Below are the code and all the weights of a small trained network. Each question names an input and a target symbol and asks about switching units off, where a switched-off unit gives its printed mean instead of its output.

import numpy as np


def w(rows, s, z=0):
    codes = np.array(rows[::2]) - 128.0
    scale = np.full(codes.shape[1], s)
    scale[-1] = z or s
    return codes * scale


def f(y):
    return np.maximum(y, 0)


def softmax(a):
    e = np.exp(a - a.max(-1, keepdims=True))
    return e / e.sum(-1, keepdims=True)


def log_softmax(a):
    a = a - a.max(-1, keepdims=True)
    return a - np.log(np.exp(a).sum(-1, keepdims=True))


def net(x, mask):
    ids = ['ΓΞΨΩαβεθλμπτφ'.index(c) for c in x.split()]
    T = len(ids)
    res = E[ids] + P[:T]
    r = res
    for j in range(3):
        rows = slice(2 * j, 2 * j + 2)
        q, k, v = (r @ M[0][rows].T for M in (Q, K, V))
        z = softmax(np.where(np.tri(T) > 0, q @ k.T / 2**0.5, -1e9)) @ v
        o = O[0][rows]
        res = res + np.where(mask[j], z, o[:, -1]) @ o[:, :-1]
    y = f(res @ A[0][:, :-1].T + A[0][:, -1])
    res = res + np.where(mask[3:15], y, B[0][:, -1]) @ B[0][:, :-1]
    return log_softmax(res[-1] @ U[:, :-1].T + U[:, -1])


Q, K, V, O, A, B = {}, {}, {}, {}, {}, {}
E = w([
[188,93,113,208,127,179,117,170,206,141,112,129],'Γ',
[208,72,123,211,163,138,191,66,227,106,98,110],'Ξ',
[148,155,126,119,82,101,161,167,170,198,82,155],'Ψ',
[180,98,249,145,148,101,142,220,169,143,97,152],'Ω',
[111,98,104,87,204,60,149,117,124,116,183,88],'α',
[174,201,240,96,148,90,156,72,197,86,82,88],'β',
[165,240,124,84,163,146,100,60,172,121,122,228],'ε',
[92,185,135,100,69,76,179,139,169,158,95,102],'θ',
[54,170,161,161,134,209,69,120,26,117,193,138],'λ',
[88,103,77,78,153,200,134,150,189,61,82,143],'μ',
[127,114,128,106,200,121,102,63,50,154,74,96],'π',
[136,166,129,73,115,100,156,130,155,213,114,119],'τ',
[126,179,153,198,143,170,140,50,219,132,131,12],'φ',
],0.02)
P = w([
[202,175,150,120,186,167,221,194,75,102,121,114],'0',
[188,165,105,119,168,149,226,164,103,125,96,117],'1',
[166,159,114,113,152,129,204,158,120,124,73,85],'2',
[157,149,117,103,149,125,189,132,131,124,85,106],'3',
[141,129,123,109,139,116,183,110,136,135,89,119],'4',
[130,109,130,101,113,104,164,117,139,133,82,109],'5',
[114,112,136,97,114,91,137,89,144,132,87,117],'6',
[111,96,153,82,98,90,119,78,149,141,94,109],'7',
[111,81,162,72,88,105,97,60,166,147,113,125],'8',
[93,68,171,76,78,82,83,43,167,153,114,131],'9',
[88,57,176,77,70,86,60,26,187,159,124,141],'10',
[68,42,169,82,75,53,47,7,196,155,117,164],'11',
[87,2,149,76,48,56,15,9,210,149,115,169],'12',
[91,151,133,73,137,53,112,89,132,113,56,125],'13',
],0.01)
Q[0] = w([
[85,131,23,97,74,126,121,144,84,143,166,172],'H0',
[186,207,144,90,88,52,147,128,184,237,65,139],'H0',
[150,151,143,108,97,157,164,54,182,71,80,109],'H1',
[34,87,15,106,90,149,75,189,1,185,161,198],'H1',
[251,106,202,178,176,97,160,80,252,91,97,43],'H2',
[158,151,122,67,81,104,195,67,175,139,82,127],'H2',
],0.0096)
K[0] = w([
[157,187,73,169,246,193,215,194,92,132,128,75],'H0',
[75,10,63,165,98,133,27,49,147,108,153,91],'H0',
[68,59,179,104,122,154,46,141,159,159,86,176],'H1',
[175,197,124,145,189,183,222,186,80,105,111,113],'H1',
[102,74,140,73,40,52,2,61,176,137,125,160],'H2',
[78,35,121,150,155,150,57,132,160,158,160,122],'H2',
],0.0074)
V[0] = w([
[33,219,94,143,12,149,120,133,121,135,189,74],'H0',
[68,174,188,60,117,164,102,111,57,116,78,165],'H0',
[83,98,156,152,85,161,105,228,162,2,98,166],'H1',
[87,96,128,101,193,184,111,78,150,17,112,68],'H1',
[102,49,95,86,192,126,110,160,96,205,113,87],'H2',
[73,72,170,61,127,86,194,137,142,98,192,85],'H2',
],0.0087)
O[0] = w([
[204,117,137,151,105,124,172,135,139,128,121,172,1],'H0',
[121,141,120,184,192,116,144,181,85,152,37,165,71],'H0',
[119,109,161,136,181,125,190,133,123,165,153,154,26],'H1',
[96,86,88,90,77,177,176,152,106,112,148,143,196],'H1',
[171,166,81,104,111,174,95,107,100,249,127,134,40],'H2',
[127,170,25,145,158,99,193,210,125,117,175,50,205],'H2',
],0.012,0.0065)
A[0] = w([
[162,107,222,130,111,138,130,84,141,98,109,161,123],'N0',
[183,185,143,200,164,110,15,103,110,147,152,114,4],'N1',
[47,169,141,97,119,148,122,146,86,129,254,116,72],'N2',
[119,103,194,172,143,113,162,81,154,188,123,124,98],'N3',
[130,70,181,165,122,159,74,219,152,114,137,132,185],'N4',
[169,172,169,118,119,99,114,119,208,123,136,104,100],'N5',
[120,151,157,163,96,137,79,132,52,112,165,111,94],'N6',
[137,216,95,143,111,121,69,151,187,106,113,171,200],'N7',
[135,100,160,89,50,88,151,163,147,168,191,112,114],'N8',
[220,127,163,129,92,73,181,126,146,77,188,133,83],'N9',
[85,155,188,108,121,156,126,107,151,184,146,103,112],'N10',
[42,134,98,163,131,113,112,132,65,94,158,165,125],'N11',
],0.0088,0.0039)
B[0] = w([
[175,255,129,79,116,125,112,60,128,133,122,146,186],'N0',
[155,83,112,58,47,123,121,167,171,99,99,131,149],'N1',
[179,123,108,174,156,121,92,148,85,101,51,201,198],'N2',
[115,182,134,129,160,157,100,169,189,162,119,197,159],'N3',
[114,141,108,130,117,80,187,57,99,78,112,50,157],'N4',
[165,55,146,150,145,90,50,207,80,139,165,153,255],'N5',
[137,163,127,151,130,126,218,175,178,135,89,173,138],'N6',
[99,72,106,126,158,118,212,106,68,120,144,91,182],'N7',
[133,141,59,113,90,182,123,60,147,103,179,162,198],'N8',
[133,95,195,181,139,118,172,79,97,197,142,157,217],'N9',
[55,124,86,137,134,217,103,136,109,137,125,166,182],'N10',
[202,164,141,116,63,138,146,153,151,230,167,102,154],'N11',
],0.0087,0.014)
U = w([
[106,213,194,50,128,183,101,147,123,178,202,175,142],'Γ',
[124,98,121,174,117,165,75,133,47,56,136,185,68],'Ξ',
[225,142,167,48,91,142,87,230,220,134,101,177,111],'Ψ',
[93,188,145,156,240,160,83,185,200,168,189,143,149],'Ω',
[172,232,45,69,148,85,137,156,128,138,209,111,137],'α',
[32,133,124,154,113,81,174,145,157,34,108,80,103],'β',
[144,215,128,94,104,107,123,90,144,88,61,156,28],'ε',
[180,80,137,254,160,95,109,113,25,172,113,118,79],'θ',
[176,181,108,201,56,140,152,152,160,122,18,229,173],'λ',
[55,147,119,33,138,157,215,174,181,172,138,210,253],'μ',
[93,93,158,104,123,159,119,31,21,226,22,61,175],'π',
[226,41,168,34,81,159,113,217,93,138,107,78,19],'τ',
[194,118,182,39,37,129,194,87,87,159,209,135,145],'φ',
],0.0049,0.004)

Each question gives the input, a string of symbols that net reads in full, and the target symbol t.
The units are the heads (2 rows each of Q, K, V and O) and the neurons (one row each of A and B). Each row of codes is followed by its name. A weight is (code - 128) times the scale printed after its matrix; where a second scale follows, it is the last column's (O, A, B and U).
mask holds one flag per unit, heads first, then neurons. A switched-off unit (its flag False) gives its mean, the last column of its rows in O or B, instead of its output. The means were averaged over made-up inputs and are rounded, as every weight is.
A unit's drop is (log p(t) with every unit on - log p(t) with that unit switched off) / (log p(t) with every unit on - log p(t) with every unit switched off).
The circuit of an input: a set's keep is (log p(t) with only the set's units on - log p(t) with every unit switched off) / (log p(t) with every unit on - log p(t) with every unit switched off). Starting from the 12 units with the biggest drops (on a tie, the unit counted first), units are removed one at a time, each time the one whose removal leaves the highest keep (on an exact tie, the one counted first), for as long as the keep stays at least 0.8.
circuit, biggest first: the units of the circuit, biggest drop first
top k neurons: the k neurons with the biggest drops, biggest first
which heads matter: for each layer, one digit per head in row order, 1 if its drop is at least 0.15 and else 0, layers parted by /
input Ξ β β Γ, target β: which heads matter	001
input θ Ω ε θ β θ β β Ω θ β φ Ξ, target φ: which heads matter	110
input α θ Ξ Γ λ Γ β β φ β λ φ Ξ θ, target Ξ: top neuron	(N2)
input θ Ω φ Ω β β μ λ π β Ψ, target π: which heads matter	101
input β φ β β φ Ω Ξ β, target Ξ: circuit, biggest first	(H0, N2, N5, N10)
input τ β Ω β φ β, target φ: circuit, biggest first	(H0, N9, N2)
input Ψ β β ε τ μ β β ε Ψ θ ε Ξ, target ε: circuit, biggest first	(H2, N0)
input φ φ μ θ θ Γ, target θ: circuit, biggest first	(H1, H0, N9, N4)
input Ξ β β φ φ Ψ β, target Ψ: top 4 neurons	(N1, N5, N3, N0)
input α β ε Ω τ β π β π Ω, target π: circuit, biggest first	(H0, H2, N4)
input Ω φ α φ Γ, target φ: circuit, biggest first	(H0, H2)
input θ π β Ω Γ α μ β μ θ φ θ, target φ: circuit, biggest first	(H0, N9)
input Γ Ξ λ, target λ: circuit, biggest first	(N2, N6)
input Γ β π π τ, target π: circuit, biggest first	(H2, H0)
input β φ α β β π μ α Ψ, target α: circuit, biggest first	(H2)
input τ τ β Ξ π β Γ Ψ τ θ, target Γ: which heads matter	101
input Ξ θ π Ψ β θ β Ξ φ μ β β Γ β, target Γ: which heads matter	001
input β Ψ ε Γ λ β β τ β φ φ π β Ω, target β: circuit, biggest first	(N4, H2)
input β φ β θ φ Ψ Ξ θ Γ β μ Ψ, target μ: which heads matter	010
input θ π π Γ β β Ω θ φ π φ, target π: circuit, biggest first	(H2)
input Γ Ψ φ θ Ξ φ β μ φ ε ε, target φ: which heads matter	100
input β φ θ Ω β τ β β φ β α, target α: which heads matter	001
input β β β π θ, target π: circuit, biggest first	(H2, H0)
input β θ τ β, target τ: which heads matter	010
input ε β μ Ξ α θ β Γ μ Ω φ, target Ω: which heads matter	010
input φ τ φ θ τ β β Ψ, target φ: which heads matter	100
input θ Ξ β τ β β π Ψ π β β, target β: which heads matter	101
